Below are the code and all the weights of a small trained network. Each question names an input and a target symbol and asks about switching units off, where a switched-off unit gives its printed mean instead of its output.

import numpy as np


def w(rows, s, z=0):
    codes = np.array(rows[::2]) - 128.0
    scale = np.full(codes.shape[1], s)
    scale[-1] = z or s
    return codes * scale


def f(y):
    return np.maximum(y, 0)


def softmax(a):
    e = np.exp(a - a.max(-1, keepdims=True))
    return e / e.sum(-1, keepdims=True)


def log_softmax(a):
    a = a - a.max(-1, keepdims=True)
    return a - np.log(np.exp(a).sum(-1, keepdims=True))


def net(x, mask):
    ids = ['ΣΦΩαβδεζηθλμξπτ'.index(c) for c in x.split()]
    T = len(ids)
    res = E[ids] + P[:T]
    u = 0
    for l in range(2):
        q, k, v = (res @ M[l].T for M in (Q, K, V))
        z = softmax(np.where(np.tri(T) > 0, q @ k.T / 4**0.5, -1e9)) @ v
        res = res + np.where(mask[u], z, O[l][:, -1]) @ O[l][:, :-1]
        u += 1
        y = f(res @ A[l][:, :-1].T + A[l][:, -1])
        res = res + np.where(mask[u : u + 4], y, B[l][:, -1]) @ B[l][:, :-1]
        u += 4
    return log_softmax(res[-1] @ U[:, :-1].T + U[:, -1])


Q, K, V, O, A, B = {}, {}, {}, {}, {}, {}
E = w([
[59,205,70,78,139,78,223,161],'Σ',
[106,174,122,29,173,146,51,178],'Φ',
[118,104,198,118,130,197,103,128],'Ω',
[152,46,80,138,86,172,136,162],'α',
[213,92,68,7,115,110,97,161],'β',
[94,64,130,138,102,144,119,144],'δ',
[155,157,44,138,204,122,122,120],'ε',
[112,73,144,151,146,176,131,130],'ζ',
[85,93,100,139,47,119,105,144],'η',
[89,104,144,131,68,144,142,126],'θ',
[91,67,139,138,105,144,111,137],'λ',
[192,131,84,113,128,70,161,34],'μ',
[120,76,111,131,65,146,146,150],'ξ',
[125,209,157,71,122,100,77,73],'π',
[65,151,191,155,89,160,137,92],'τ',
],0.015)
P = w([
[148,77,210,200,113,93,52,182],'0',
[63,95,78,79,63,214,93,47],'1',
[217,185,130,177,98,130,170,203],'2',
[74,122,45,37,93,197,123,40],'3',
[237,201,122,108,144,119,236,197],'4',
[75,149,13,1,116,181,133,33],'5',
],0.0097)
Q[0] = w([
[89,185,119,77,148,175,48,150],'0.h1',
[90,67,117,153,150,113,121,215],'0.h1',
[101,120,13,3,46,192,126,72],'0.h1',
[190,108,124,147,169,78,111,207],'0.h1',
],0.013)
K[0] = w([
[104,215,150,40,225,153,35,151],'0.h1',
[96,73,109,142,114,163,170,244],'0.h1',
[186,190,19,8,207,17,122,108],'0.h1',
[93,2,130,151,59,151,78,170],'0.h1',
],0.0099)
V[0] = w([
[73,154,89,121,116,66,234,191],'0.h1',
[64,104,186,107,166,183,117,178],'0.h1',
[173,97,106,1,61,169,86,191],'0.h1',
[110,115,189,95,38,61,176,56],'0.h1',
],0.0086)
O[0] = w([
[38,144,144,253,115,54,129,148,76],'0.h1',
[98,177,229,154,178,197,214,125,134],'0.h1',
[186,226,103,181,81,185,108,52,254],'0.h1',
[137,89,173,102,11,6,219,76,120],'0.h1',
],0.0063,0.0079)
A[0] = w([
[225,141,130,164,179,138,99,198,254],'0.n1',
[253,151,157,61,125,35,180,124,227],'0.n2',
[34,97,132,179,75,36,252,93,139],'0.n3',
[74,164,52,134,120,147,173,114,161],'0.n4',
],0.0055,0.0045)
B[0] = w([
[106,138,222,163,121,35,132,155,254],'0.n1',
[125,119,129,174,230,145,39,159,242],'0.n2',
[254,118,175,158,150,118,116,99,191],'0.n3',
[126,50,193,129,119,177,28,146,211],'0.n4',
],0.0079,0.0062)
Q[1] = w([
[144,30,129,80,112,226,2,23],'1.h1',
[127,142,119,79,173,190,68,78],'1.h1',
[150,112,109,42,124,108,145,50],'1.h1',
[65,107,92,143,154,107,81,153],'1.h1',
],0.0094)
K[1] = w([
[121,254,46,77,207,59,131,113],'1.h1',
[80,180,44,112,159,119,67,137],'1.h1',
[189,88,87,80,162,56,77,42],'1.h1',
[120,110,104,248,210,130,154,179],'1.h1',
],0.0088)
V[1] = w([
[146,83,125,139,136,171,48,145],'1.h1',
[254,50,147,170,171,137,81,110],'1.h1',
[115,203,133,85,151,89,81,101],'1.h1',
[104,167,186,96,53,117,96,175],'1.h1',
],0.0083)
O[1] = w([
[97,122,96,198,155,122,128,152,218],'1.h1',
[118,172,74,168,180,70,181,118,250],'1.h1',
[114,222,108,68,111,102,119,191,157],'1.h1',
[96,184,152,154,2,96,60,117,154],'1.h1',
],0.0098,0.013)
A[1] = w([
[52,23,133,62,162,88,196,22,133],'1.n1',
[195,120,116,156,103,35,174,135,81],'1.n2',
[194,171,160,130,200,125,230,160,196],'1.n3',
[148,142,92,31,90,129,224,2,255],'1.n4',
],0.0083,0.0043)
B[1] = w([
[254,122,191,126,221,94,6,96,175],'1.n1',
[109,123,178,100,116,206,141,186,227],'1.n2',
[123,125,108,111,6,152,71,173,254],'1.n3',
[156,114,133,23,132,76,238,90,192],'1.n4',
],0.0099,0.0092)
U = w([
[118,121,175,226,114,18,98,161,254],'Σ',
[141,124,107,85,55,242,91,163,106],'Φ',
[114,158,165,84,185,196,254,163,128],'Ω',
[137,66,45,158,89,182,131,87,65],'α',
[162,213,60,190,141,113,196,77,46],'β',
[103,92,121,109,124,125,86,90,108],'δ',
[18,85,73,118,214,146,127,148,160],'ε',
[152,128,171,149,222,181,115,111,63],'ζ',
[86,76,75,124,54,66,80,76,93],'η',
[136,124,132,133,93,78,138,74,92],'θ',
[99,97,128,110,130,111,95,89,128],'λ',
[155,122,127,106,187,46,164,161,117],'μ',
[120,97,97,125,87,108,129,92,103],'ξ',
[36,129,107,30,64,40,158,155,112],'π',
[144,154,178,121,137,74,136,80,53],'τ',
],0.0073,0.0083)

Each question gives the input, a string of symbols that net reads in full, and the target symbol t.
The units are the heads (4 rows each of Q, K, V and O) and the neurons (one row each of A and B). Each row of codes is followed by its name. A weight is (code - 128) times the scale printed after its matrix; where a second scale follows, it is the last column's (O, A, B and U).
mask holds one flag per unit, layer by layer, with each layer's heads first. A switched-off unit (its flag False) gives its mean, the last column of its rows in O or B, instead of its output. The means were averaged over made-up inputs and are rounded, as every weight is.
A unit's drop is (log p(t) with every unit on - log p(t) with that unit switched off) / (log p(t) with every unit on - log p(t) with every unit switched off).
The circuit of an input: a set's keep is (log p(t) with only the set's units on - log p(t) with every unit switched off) / (log p(t) with every unit on - log p(t) with every unit switched off). Starting from all 10 units, units are removed one at a time, each time the one whose removal leaves the highest keep (on an exact tie, the one counted first), for as long as the keep stays at least 0.8.
units of the circuit, in order: the units of the circuit, biggest drop first
top k neurons: the k neurons with the biggest drops, biggest first
top k neurons in layer l: the k neurons of layer l with the biggest drops, biggest first
drop when u is switched off: that unit's drop, to one decimal
input ζ Φ β ζ Φ λ, target Φ: units of the circuit, in order : (1.h1, 0.n1)
input β ε Ω μ μ, target Φ: units of the circuit, in order : (1.n3, 1.n2)
input α ξ ζ Σ Σ θ, target Σ: units of the circuit, in order : (0.h1)
input δ ζ α Σ μ ζ, target μ: units of the circuit, in order : (1.h1, 1.n1, 0.h1, 0.n2)
input Φ δ Ω λ, target Φ: units of the circuit, in order : (1.h1, 0.h1, 0.n1)
input ε τ ζ Σ μ Ω, target μ: top 3 neurons : (1.n1, 0.n2, 1.n4)
input ε α β ζ τ α, target β: top 3 neurons : (0.n2, 1.n3, 1.n2)
input ε Ω Ω ξ π ζ, target π: units of the circuit, in order : (1.h1, 0.n2, 0.h1)
input Φ ξ Ω τ Ω μ, target μ: units of the circuit, in order : (1.h1, 1.n1, 1.n4)
input ζ Ω Φ ξ, target Φ: units of the circuit, in order : (0.h1, 1.h1, 0.n1)
input ζ η β δ θ η, target β: top 2 neurons : (0.n2, 0.n4)
input Σ μ μ, target Φ: units of the circuit, in order : (1.n3, 1.h1)
input α θ τ ζ, target ζ: top 2 neurons in layer 0 : (0.n1, 0.n3)
input μ α Φ Ω Ω, target Φ: top 2 neurons : (1.n3, 0.n4)
input μ Φ τ ζ Ω ζ, target Φ: top 3 neurons : (0.n2, 0.n3, 0.n4)
input Ω Ω ζ α, target α: top 2 neurons : (0.n1, 0.n4)
input ξ Ω α π π Ω, target π: top neuron : (1.n4)
input Ω Ω μ ζ Φ Ω, target Φ: drop when 0.n1 is switched off : 0.3
input Ω Ω Ω Φ, target Φ: drop when 0.h1 is switched off : 0.2
input ε ζ Σ ζ, target Σ: drop when 0.h1 is switched off : 2.4
input θ θ Φ ε η Ω, target ε: drop when 1.n2 is switched off : 0.0
input ζ Ω β Ω, target β: top neuron : (0.n2)
input η β β Φ Σ, target Σ: top 2 neurons in layer 0 : (0.n2, 0.n4)
